Below are the code and all the weights of a small trained network. Each question names an input and a target symbol and asks about switching units off, where a switched-off unit gives its printed mean instead of its output.

import numpy as np


def w(rows, s, z=0):
    codes = np.array(rows[::2]) - 128.0
    scale = np.full(codes.shape[1], s)
    scale[-1] = z or s
    return codes * scale


def f(y):
    return np.maximum(y, 0)


def softmax(a):
    e = np.exp(a - a.max(-1, keepdims=True))
    return e / e.sum(-1, keepdims=True)


def log_softmax(a):
    a = a - a.max(-1, keepdims=True)
    return a - np.log(np.exp(a).sum(-1, keepdims=True))


def net(x, mask):
    ids = ['Σαβγδλμξ'.index(c) for c in x.split()]
    T = len(ids)
    res = E[ids] + P[:T]
    u = 0
    for l in range(2):
        r = res
        for j in range(3):
            rows = slice(2 * j, 2 * j + 2)
            q, k, v = (r @ M[l][rows].T for M in (Q, K, V))
            z = softmax(np.where(np.tri(T) > 0, q @ k.T / 2**0.5, -1e9)) @ v
            o = O[l][rows]
            res = res + np.where(mask[u + j], z, o[:, -1]) @ o[:, :-1]
        u += 3
        y = f(res @ A[l][:, :-1].T + A[l][:, -1])
        res = res + np.where(mask[u : u + 4], y, B[l][:, -1]) @ B[l][:, :-1]
        u += 4
    return log_softmax(res[-1] @ U[:, :-1].T + U[:, -1])


Q, K, V, O, A, B = {}, {}, {}, {}, {}, {}
E = w([
[202,62,116,69,208,229,67,85,123,109],'Σ',
[64,91,209,97,121,109,51,62,117,120],'α',
[213,141,158,160,133,53,116,74,155,96],'β',
[160,103,32,122,189,161,64,197,204,160],'γ',
[93,59,91,77,170,64,142,183,96,188],'δ',
[132,14,132,107,90,128,160,188,184,86],'λ',
[92,88,101,161,71,145,165,2,146,105],'μ',
[107,122,161,132,185,113,228,29,203,71],'ξ',
],0.015)
P = w([
[201,143,152,231,179,152,135,131,25,168],'0',
[178,119,139,234,159,95,107,70,83,181],'1',
[160,114,105,216,148,103,106,72,87,150],'2',
[170,156,143,149,122,118,148,88,102,173],'3',
[155,136,101,137,132,102,127,55,127,141],'4',
[125,113,49,118,142,110,117,85,103,77],'5',
[146,160,84,53,119,126,160,80,128,108],'6',
[136,155,68,26,129,122,157,80,136,73],'7',
[124,128,20,2,156,124,156,89,126,25],'8',
],0.0085)
Q[0] = w([
[78,23,62,188,243,65,115,84,117,36],'L0H1',
[162,26,133,62,129,87,147,44,226,254],'L0H1',
[147,156,146,63,97,136,124,129,130,181],'L0H2',
[132,29,111,107,171,50,95,62,179,118],'L0H2',
[148,124,116,102,174,149,100,107,96,122],'L0H3',
[131,177,97,170,172,171,101,155,131,119],'L0H3',
],0.019)
K[0] = w([
[84,252,128,24,46,226,220,159,102,133],'L0H1',
[77,52,16,78,106,62,145,28,250,42],'L0H1',
[136,103,92,158,137,62,109,95,151,120],'L0H2',
[63,171,44,52,73,94,197,130,189,117],'L0H2',
[161,125,133,69,99,144,131,101,92,119],'L0H3',
[178,130,171,154,179,217,116,149,70,148],'L0H3',
],0.019)
V[0] = w([
[79,152,150,174,66,144,129,201,222,48],'L0H1',
[138,176,81,79,161,152,79,59,139,128],'L0H1',
[155,122,40,58,208,248,132,129,130,145],'L0H2',
[90,156,37,150,167,180,85,159,255,188],'L0H2',
[114,131,135,125,118,79,87,132,151,109],'L0H3',
[138,119,167,82,47,3,61,113,197,183],'L0H3',
],0.0064)
O[0] = w([
[165,158,43,194,172,127,63,48,122,31,109],'L0H1',
[95,54,156,87,26,182,150,173,135,161,5],'L0H1',
[204,196,125,100,97,163,161,92,65,210,168],'L0H2',
[255,206,192,34,114,216,179,64,115,228,23],'L0H2',
[136,141,123,109,161,155,140,156,116,96,156],'L0H3',
[135,127,76,78,181,167,134,208,61,37,249],'L0H3',
],0.004,0.0016)
A[0] = w([
[134,46,93,120,104,207,2,182,95,159,2],'L0N1',
[69,205,134,112,96,104,20,115,140,169,165],'L0N2',
[77,238,35,166,152,152,53,206,247,135,101],'L0N3',
[66,218,92,137,123,176,108,211,166,84,5],'L0N4',
],0.0089,0.00096)
B[0] = w([
[136,140,188,94,109,138,175,127,156,184,252],'L0N1',
[172,96,169,130,168,152,176,190,46,81,188],'L0N2',
[188,102,164,149,78,118,194,164,2,110,161],'L0N3',
[178,124,154,119,141,122,165,111,109,153,130],'L0N4',
],0.01,0.0034)
Q[1] = w([
[119,247,136,184,74,149,84,182,188,146],'L1H1',
[108,182,139,107,131,162,85,179,132,156],'L1H1',
[96,254,82,173,138,186,84,139,116,150],'L1H2',
[175,86,126,90,200,122,172,122,90,104],'L1H2',
[217,43,129,96,214,61,202,100,103,117],'L1H3',
[73,150,135,103,121,160,98,156,145,159],'L1H3',
],0.026)
K[1] = w([
[149,128,160,252,164,143,66,166,81,217],'L1H1',
[121,82,169,111,125,135,72,162,102,191],'L1H1',
[175,63,185,225,129,126,98,200,115,184],'L1H2',
[128,120,106,39,74,129,129,129,136,68],'L1H2',
[117,165,23,13,83,86,166,121,154,91],'L1H3',
[166,146,182,145,136,136,50,130,106,144],'L1H3',
],0.021)
V[1] = w([
[84,167,130,99,104,148,45,131,108,148],'L1H1',
[96,183,143,87,248,129,131,109,117,137],'L1H1',
[65,196,127,202,184,160,219,123,153,110],'L1H2',
[69,147,105,214,81,161,133,96,105,177],'L1H2',
[75,117,51,119,152,101,185,158,94,160],'L1H3',
[232,150,130,152,71,5,129,136,85,118],'L1H3',
],0.012)
O[1] = w([
[184,61,233,141,152,118,196,95,141,159,5],'L1H1',
[129,72,161,97,75,116,130,125,127,164,77],'L1H1',
[141,81,120,108,89,136,133,56,116,102,104],'L1H2',
[150,104,85,1,152,93,180,123,103,117,65],'L1H2',
[75,199,158,126,119,65,136,139,152,201,162],'L1H3',
[62,178,108,85,93,213,117,160,197,109,166],'L1H3',
],0.0068,0.011)
A[1] = w([
[218,145,137,94,119,93,123,85,145,124,3],'L1N1',
[69,202,87,101,114,211,123,66,24,147,103],'L1N2',
[167,111,156,51,234,80,151,173,167,104,192],'L1N3',
[2,149,190,121,163,130,151,43,120,42,85],'L1N4',
],0.0086,0.0021)
B[1] = w([
[145,175,85,126,89,110,106,115,103,86,160],'L1N1',
[211,89,176,119,121,25,87,103,194,152,249],'L1N2',
[106,177,224,238,148,253,210,66,76,92,184],'L1N3',
[222,95,122,76,164,67,218,203,130,168,255],'L1N4',
],0.0062,0.0054)
U = w([
[153,166,168,119,149,203,72,85,150,192,102],'Σ',
[132,130,254,107,170,104,71,184,95,92,89],'α',
[150,242,125,189,138,117,52,151,91,88,223],'β',
[190,177,112,160,105,170,134,178,73,191,1],'γ',
[55,204,159,150,114,108,131,125,97,218,124],'δ',
[65,126,112,139,101,203,143,200,156,85,204],'λ',
[123,100,121,128,63,88,123,109,117,153,108],'μ',
[133,187,115,120,175,129,228,102,132,118,74],'ξ',
],0.006,0.0036)

Each question gives the input, a string of symbols that net reads in full, and the target symbol t.
The units are the heads (2 rows each of Q, K, V and O) and the neurons (one row each of A and B). Each row of codes is followed by its name. A weight is (code - 128) times the scale printed after its matrix; where a second scale follows, it is the last column's (O, A, B and U).
mask holds one flag per unit, layer by layer, with each layer's heads first. A switched-off unit (its flag False) gives its mean, the last column of its rows in O or B, instead of its output. The means were averaged over made-up inputs and are rounded, as every weight is.
A unit's drop is (log p(t) with every unit on - log p(t) with that unit switched off) / (log p(t) with every unit on - log p(t) with every unit switched off).
most important unit: the unit with the biggest drop
k most important neurons: the k neurons with the biggest drops, biggest first
top k neurons in layer l: the k neurons of layer l with the biggest drops, biggest first
drop when u is switched off: that unit's drop, to one decimal
input λ γ Σ α α γ δ, target δ: most important unit => L1H3
input λ α β Σ α, target λ: 2 most important neurons => L0N2; L0N1
input λ μ γ Σ μ λ α, target ξ: 2 most important neurons => L0N2; L1N3
input ξ δ Σ, target μ: 2 most important neurons => L0N1; L1N2
input λ λ β α ξ ξ β γ, target μ: 2 most important neurons => L0N3; L1N2
input γ β β Σ α μ α γ, target γ: 2 most important neurons => L0N3; L1N1
input α λ λ γ, target γ: top 2 neurons in layer 0 => L0N3; L0N1
input λ β λ α μ δ β δ α, target δ: 2 most important neurons => L0N2; L1N2
input α β λ μ α δ, target ξ: top 2 neurons in layer 0 => L0N1; L0N2
input ξ Σ Σ Σ α Σ γ, target Σ: top 2 neurons in layer 1 => L1N4; L1N2
input λ γ ξ λ δ β μ Σ γ, target ξ: 3 most important neurons => L1N3; L0N1; L0N2
input β α α, target λ: 3 most important neurons => L0N2; L1N2; L0N1
input μ ξ λ γ μ ξ δ, target μ: 2 most important neurons => L1N2; L1N3
input λ α Σ λ ξ, target μ: most important neuron => L1N3
input ξ δ μ μ, target μ: top 2 neurons in layer 0 => L0N2; L0N3
input α λ μ, target μ: 2 most important neurons => L1N2; L1N3
input α λ α λ α α β λ, target β: drop when L1H2 is switched off => 0.3
input μ γ λ, target ξ: drop when L1N3 is switched off => 0.2
input λ δ μ ξ ξ α, target μ: drop when L1H2 is switched off => 0.6
input λ λ μ, target ξ: drop when L1H1 is switched off => 0.4
input α δ λ λ λ λ Σ γ Σ, target Σ: most important unit => L0H2
